Below are the code and all the weights of a small trained network. Each question names an input and a class and asks about switching units off, where a switched-off unit gives its printed mean instead of its output.

import numpy as np


def w(rows, s, z=0):
    codes = np.array(rows[::2]) - 128.0
    scale = np.full(codes.shape[1], s)
    scale[-1] = z or s
    return codes * scale


def f(y):
    return y / 2 * (1 + np.tanh(0.7978845608 * (y + 0.044715 * y**3)))


def log_softmax(a):
    a = a - a.max(-1, keepdims=True)
    return a - np.log(np.exp(a).sum(-1, keepdims=True))


def net(x, mask):
    res = np.array(x, float).reshape(1, 5) / 4 @ E
    y = f(res @ A[0][:, :-1].T + A[0][:, -1])
    res = res + np.where(mask, y, B[0][:, -1]) @ B[0][:, :-1]
    return log_softmax(res[-1] @ U[:, :-1].T + U[:, -1])


A, B = {}, {}
E = w([
[58,91,17,84,179,27,77,175,163,126,93,93],'x0',
[128,117,129,131,119,125,126,119,127,134,128,120],'x1',
[1,167,169,164,175,75,225,106,116,146,219,70],'x2',
[199,150,150,25,83,53,187,133,37,32,97,52],'x3',
[102,114,67,83,50,149,109,200,32,192,253,162],'x4',
],0.0095)
A[0] = w([
[173,182,242,167,61,250,157,48,86,124,159,182,20],'n1',
[62,78,122,185,114,219,102,188,205,220,135,142,76],'n2',
[144,149,168,133,208,103,133,67,217,98,65,117,2],'n3',
[53,182,138,160,130,98,173,126,121,177,168,95,63],'n4',
[55,129,100,216,169,175,24,106,229,219,164,232,55],'n5',
[151,131,180,138,199,109,171,62,227,67,6,87,75],'n6',
[197,100,62,117,63,156,23,125,147,126,99,193,65],'n7',
[146,165,157,156,88,216,197,133,80,118,144,197,8],'n8',
[97,99,24,126,189,44,124,172,158,135,79,127,43],'n9',
[57,148,55,66,179,56,64,132,189,129,58,123,70],'n10',
[154,148,75,139,137,162,123,136,124,88,127,132,48],'n11',
[156,157,167,2,119,72,144,127,66,59,107,83,56],'n12',
[31,152,163,172,179,83,206,106,90,152,204,62,53],'n13',
[66,70,30,96,128,42,46,220,130,104,146,99,70],'n14',
[172,146,131,56,33,38,179,155,36,48,108,61,91],'n15',
[207,89,114,99,118,172,53,131,152,112,18,165,83],'n16',
[148,148,107,76,64,81,110,196,66,201,233,193,56],'n17',
[75,89,51,27,63,201,130,208,23,205,221,140,26],'n18',
[59,161,173,138,171,58,187,44,177,103,173,132,54],'n19',
[172,110,111,100,75,175,51,162,134,103,86,175,50],'n20',
],0.0093,0.0054)
B[0] = w([
[206,181,229,104,7,114,107,137,192,144,34,14,219],'n1',
[146,132,93,50,199,126,172,74,170,171,125,109,206],'n2',
[59,161,161,170,161,127,44,76,86,133,226,184,195],'n3',
[111,74,92,78,97,76,135,188,89,54,102,167,177],'n4',
[212,49,73,64,211,229,215,61,224,197,107,140,242],'n5',
[63,230,137,234,166,150,39,70,106,145,254,223,239],'n6',
[106,99,71,105,105,41,164,199,84,69,145,151,212],'n7',
[171,159,176,160,80,147,104,134,155,75,105,82,175],'n8',
[165,180,189,139,70,133,130,163,172,147,102,56,189],'n9',
[161,163,243,110,77,175,124,154,89,141,96,20,199],'n10',
[110,175,136,128,142,162,168,165,79,151,112,128,131],'n11',
[138,53,78,61,167,205,181,100,217,206,141,120,217],'n12',
[108,100,46,121,83,20,201,210,49,34,68,120,208],'n13',
[186,183,219,144,24,157,96,116,180,85,63,49,216],'n14',
[205,58,61,42,220,178,168,48,222,228,90,167,248],'n15',
[71,86,90,132,98,25,203,187,28,38,98,194,224],'n16',
[82,132,174,206,180,149,60,88,53,138,185,181,224],'n17',
[24,224,141,226,164,134,33,76,92,118,215,199,255],'n18',
[95,100,76,137,86,114,152,184,43,106,120,164,181],'n19',
[92,86,65,125,93,67,135,210,97,98,125,140,192],'n20',
],0.0081,0.019)
U = w([
[155,67,93,72,193,172,177,65,180,159,112,132,176],'0',
[80,147,159,200,149,134,53,76,97,124,171,169,237],'1',
[108,77,79,110,80,54,185,205,67,82,104,142,94],'2',
[168,142,254,125,23,142,114,126,155,121,85,37,4],'3',
],0.0094,0.0016)

Each question gives the input, the list of numbers given to net, and the class t.
The units are the neurons (one row each of A and B). Each row of codes is followed by its name. A weight is (code - 128) times the scale printed after its matrix; where a second scale follows, it is the last column's (A, B and U).
mask holds one flag per neuron, in row order. A switched-off neuron (its flag False) gives its mean, the last column of its row in B, instead of its output. The means were averaged over made-up inputs and are rounded, as every weight is.
A unit's drop is (log p(t) with every unit on - log p(t) with that unit switched off) / (log p(t) with every unit on - log p(t) with every unit switched off).
The circuit of an input: a set's keep is (log p(t) with only the set's units on - log p(t) with every unit switched off) / (log p(t) with every unit on - log p(t) with every unit switched off). Starting from the 12 units with the biggest drops (on a tie, the unit counted first), units are removed one at a time, each time the one whose removal leaves the highest keep (on an exact tie, the one counted first), for as long as the keep stays at least 0.8.
units of the circuit, in order: the units of the circuit, biggest drop first
most important unit: the unit with the biggest drop
top k neurons: the k neurons with the biggest drops, biggest first
drop when u is switched off: that unit's drop, to one decimal
input [6,-1,-3,3,-6], class 1: units of the circuit, in order	(n6)
input [8,5,5,7,-5], class 3: top 4 neurons	(n10 n14 n9 n5)
input [5,0,8,-5,-7], class 2: top 4 neurons	(n13 n19 n18 n4)
input [-4,4,2,5,-4], class 0: top 2 neurons	(n18 n15)
input [-1,-7,-6,-3,-6], class 1: top 4 neurons	(n6 n3 n13 n4)
input [8,-6,6,2,2], class 3: top 2 neurons	(n14 n10)
input [-6,-5,5,-3,2], class 3: top 2 neurons	(n1 n16)
input [-1,-5,-4,-4,4], class 0: top 2 neurons	(n5 n6)
input [-3,-6,1,-8,7], class 0: top 2 neurons	(n5 n2)
input [-4,-3,-8,-7,3], class 2: top 2 neurons	(n7 n16)
input [-3,-6,-6,4,8], class 1: top 2 neurons	(n18 n17)
input [1,-3,8,-8,0], class 0: top 3 neurons	(n5 n2 n16)
input [-7,3,5,5,6], class 3: top 3 neurons	(n1 n6 n8)
input [6,0,2,6,8], class 1: most important unit	n18
input [6,-7,2,-3,1], class 3: drop when n10 is switched off	0.0
input [-8,8,-6,0,3], class 3: drop when n1 is switched off	5.6
input [-3,3,5,1,4], class 2: drop when n3 is switched off	0.2
